Here is a tiny trained network, its code and every weight. The questions are about switching its units off for an input and a target symbol, where a switched-off unit gives its printed mean instead of its output.

import numpy as np


def w(rows, s, z=0):
    codes = np.array(rows[::2]) - 128.0
    scale = np.full(codes.shape[1], s)
    scale[-1] = z or s
    return codes * scale


def f(y):
    return np.maximum(y, 0)


def softmax(a):
    e = np.exp(a - a.max(-1, keepdims=True))
    return e / e.sum(-1, keepdims=True)


def log_softmax(a):
    a = a - a.max(-1, keepdims=True)
    return a - np.log(np.exp(a).sum(-1, keepdims=True))


def net(x, mask):
    ids = ['Δαεθξπστ'.index(c) for c in x.split()]
    T = len(ids)
    res = E[ids] + P[:T]
    u = 0
    for l in range(2):
        r = res
        for j in range(2):
            rows = slice(2 * j, 2 * j + 2)
            q, k, v = (r @ M[l][rows].T for M in (Q, K, V))
            z = softmax(np.where(np.tri(T) > 0, q @ k.T / 2**0.5, -1e9)) @ v
            o = O[l][rows]
            res = res + np.where(mask[u + j], z, o[:, -1]) @ o[:, :-1]
        u += 2
        y = f(res @ A[l][:, :-1].T + A[l][:, -1])
        res = res + np.where(mask[u : u + 8], y, B[l][:, -1]) @ B[l][:, :-1]
        u += 8
    return log_softmax(res[-1] @ U[:, :-1].T + U[:, -1])


Q, K, V, O, A, B = {}, {}, {}, {}, {}, {}
E = w([
[125,164,137,137,129,130],'Δ',
[129,144,139,129,124,130],'α',
[45,97,120,100,130,124],'ε',
[138,105,156,110,127,142],'θ',
[115,47,67,140,101,112],'ξ',
[162,111,82,172,166,129],'π',
[83,100,103,137,251,157],'σ',
[133,140,157,119,141,147],'τ',
],0.023)
P = w([
[124,134,118,95,154,115],'0',
[114,126,154,159,121,131],'1',
[123,137,143,151,88,190],'2',
[133,155,110,99,113,185],'3',
[123,150,123,83,175,72],'4',
[91,107,178,164,171,75],'5',
[95,108,179,207,120,193],'6',
[153,162,67,75,97,229],'7',
[154,157,87,8,166,73],'8',
[93,115,207,153,188,22],'9',
[76,111,208,254,134,188],'10',
[122,136,118,133,112,211],'11',
[155,167,82,25,142,120],'12',
[111,147,152,124,169,66],'13',
],0.0092)
Q[0] = w([
[165,178,115,91,14,213],'0.h0',
[145,163,101,2,139,82],'0.h0',
[109,182,130,144,96,106],'0.h1',
[166,127,165,119,137,146],'0.h1',
],0.059)
K[0] = w([
[183,164,82,2,169,42],'0.h0',
[116,99,213,197,156,6],'0.h0',
[109,184,125,155,132,107],'0.h1',
[164,160,168,106,156,143],'0.h1',
],0.052)
V[0] = w([
[90,69,77,167,102,73],'0.h0',
[142,6,196,65,125,185],'0.h0',
[137,98,133,102,135,141],'0.h1',
[129,124,127,139,128,128],'0.h1',
],0.02)
O[0] = w([
[95,105,169,238,101,206,164],'0.h0',
[167,121,55,55,85,254,254],'0.h0',
[108,202,103,161,143,93,188],'0.h1',
[120,133,124,128,127,115,129],'0.h1',
],0.0095,0.0049)
A[0] = w([
[5,101,103,93,132,153,3],'0.n0',
[44,189,193,77,82,125,228],'0.n1',
[230,86,41,220,187,77,100],'0.n2',
[206,185,227,62,54,60,45],'0.n3',
[141,151,213,177,92,112,50],'0.n4',
[131,61,20,172,112,88,61],'0.n5',
[71,56,18,191,137,103,70],'0.n6',
[2,152,172,72,92,103,2],'0.n7',
],0.013,0.008)
B[0] = w([
[122,127,107,199,162,66,217],'0.n0',
[165,59,100,127,94,34,233],'0.n1',
[124,123,82,175,97,213,214],'0.n2',
[153,252,175,185,144,191,178],'0.n3',
[99,156,31,146,148,115,170],'0.n4',
[44,151,166,167,102,118,184],'0.n5',
[143,157,106,23,136,103,255],'0.n6',
[90,200,80,188,126,224,160],'0.n7',
],0.019,0.0086)
Q[1] = w([
[61,134,63,253,132,188],'1.h0',
[176,123,96,49,126,124],'1.h0',
[167,166,141,172,108,11],'1.h1',
[126,110,181,188,107,151],'1.h1',
],0.052)
K[1] = w([
[94,156,64,161,136,3],'1.h0',
[143,106,96,79,94,149],'1.h0',
[205,172,207,142,38,144],'1.h1',
[99,169,87,176,76,92],'1.h1',
],0.049)
V[1] = w([
[124,75,183,116,5,67],'1.h0',
[108,187,143,112,163,64],'1.h0',
[149,197,195,175,167,104],'1.h1',
[129,119,116,203,132,128],'1.h1',
],0.002)
O[1] = w([
[165,208,2,70,164,45,4],'1.h0',
[54,59,162,151,110,53,188],'1.h0',
[38,80,248,129,247,80,128],'1.h1',
[179,186,149,69,110,147,157],'1.h1',
],0.00075,0.0024)
A[1] = w([
[78,106,120,175,127,132,27],'1.n0',
[196,101,209,97,92,64,219],'1.n1',
[167,158,160,88,118,174,90],'1.n2',
[154,134,170,204,157,139,18],'1.n3',
[101,127,145,112,99,118,175],'1.n4',
[192,39,153,50,68,124,111],'1.n5',
[133,116,248,124,126,42,66],'1.n6',
[195,91,168,139,62,126,255],'1.n7',
],0.015,0.007)
B[1] = w([
[172,92,142,83,121,132,254],'1.n0',
[104,90,255,132,54,171,217],'1.n1',
[201,74,141,121,141,103,193],'1.n2',
[125,190,65,116,110,132,193],'1.n3',
[121,134,155,102,136,130,167],'1.n4',
[103,203,10,62,109,118,223],'1.n5',
[121,144,55,215,157,119,167],'1.n6',
[108,115,153,147,212,115,223],'1.n7',
],0.02,0.0086)
U = w([
[68,129,130,176,82,85,156],'Δ',
[68,133,109,125,254,117,192],'α',
[120,103,77,151,36,159,106],'ε',
[42,147,136,73,43,67,193],'θ',
[155,156,151,103,98,75,136],'ξ',
[136,147,94,79,97,78,3],'π',
[119,185,108,140,78,69,80],'σ',
[101,72,73,148,44,3,142],'τ',
],0.0054,0.0069)

Each question gives the input, a string of symbols that net reads in full, and the target symbol t.
The units are the heads (2 rows each of Q, K, V and O) and the neurons (one row each of A and B). Each row of codes is followed by its name. A weight is (code - 128) times the scale printed after its matrix; where a second scale follows, it is the last column's (O, A, B and U).
mask holds one flag per unit, layer by layer, with each layer's heads first. A switched-off unit (its flag False) gives its mean, the last column of its rows in O or B, instead of its output. The means were averaged over made-up inputs and are rounded, as every weight is.
A unit's drop is (log p(t) with every unit on - log p(t) with that unit switched off) / (log p(t) with every unit on - log p(t) with every unit switched off).
top k neurons: the k neurons with the biggest drops, biggest first
k most important neurons of layer l: the k neurons of layer l with the biggest drops, biggest first
which heads matter: for each layer, one digit per head in row order, 1 if its drop is at least 0.15 and else 0, layers parted by /
drop when u is switched off: that unit's drop, to one decimal
input θ ε ε τ τ π π σ π σ τ, target θ: top 4 neurons => [1.n1, 0.n2, 1.n5, 0.n0]
input Δ ξ Δ τ α, target ε: which heads matter => 10 / 00
input τ α τ σ α τ τ Δ σ ξ ξ, target θ: 3 most important neurons of layer 0 => [0.n2, 0.n5, 0.n6]
input τ θ ξ α α ξ θ, target Δ: top 2 neurons => [1.n1, 1.n6]
input π π σ ξ τ Δ π τ σ Δ, target τ: top neuron => [0.n4]
input ε σ ξ Δ Δ σ τ τ σ σ σ σ Δ, target θ: top 4 neurons => [0.n2, 1.n1, 1.n5, 0.n0]
input τ σ Δ, target ξ: 2 most important neurons of layer 1 => [1.n2, 1.n1]
input σ α π σ τ, target Δ: 2 most important neurons of layer 0 => [0.n1, 0.n2]
input Δ σ ε σ α α Δ α Δ π σ σ τ θ, target θ: 2 most important neurons of layer 0 => [0.n2, 0.n3]
input τ ξ ε θ σ τ Δ ξ σ α Δ, target ε: top 2 neurons => [0.n4, 0.n6]
input α ξ θ Δ Δ τ σ σ ε Δ, target θ: top 3 neurons => [1.n1, 0.n2, 1.n5]
input α τ π α Δ, target ξ: top 2 neurons => [0.n3, 1.n2]
input α ε σ α, target Δ: top 3 neurons => [1.n1, 0.n1, 0.n3]
input ε α α Δ ξ α ξ α θ Δ σ σ α, target σ: 3 most important neurons of layer 0 => [0.n3, 0.n6, 0.n7]
input σ α σ σ θ α, target θ: top 4 neurons => [0.n2, 1.n1, 0.n0, 1.n5]
input σ α π π α α σ α π θ π π τ, target π: top 3 neurons => [1.n5, 0.n0, 1.n2]
input α π σ θ ξ π θ σ σ ξ, target θ: top neuron => [0.n5]
input ξ τ σ ξ ξ ξ Δ Δ τ Δ θ π τ α, target π: drop when 1.n5 is switched off => 0.6
input α π α τ ε σ α π α π ξ π π θ, target ε: drop when 0.n1 is switched off => 0.1
input ξ τ θ ε σ σ Δ, target α: drop when 1.n7 is switched off => 1.1
input Δ σ τ π, target ε: most important neuron of layer 1 => [1.n7]
input ξ Δ θ, target ε: 2 most important neurons of layer 0 => [0.n4, 0.n6]
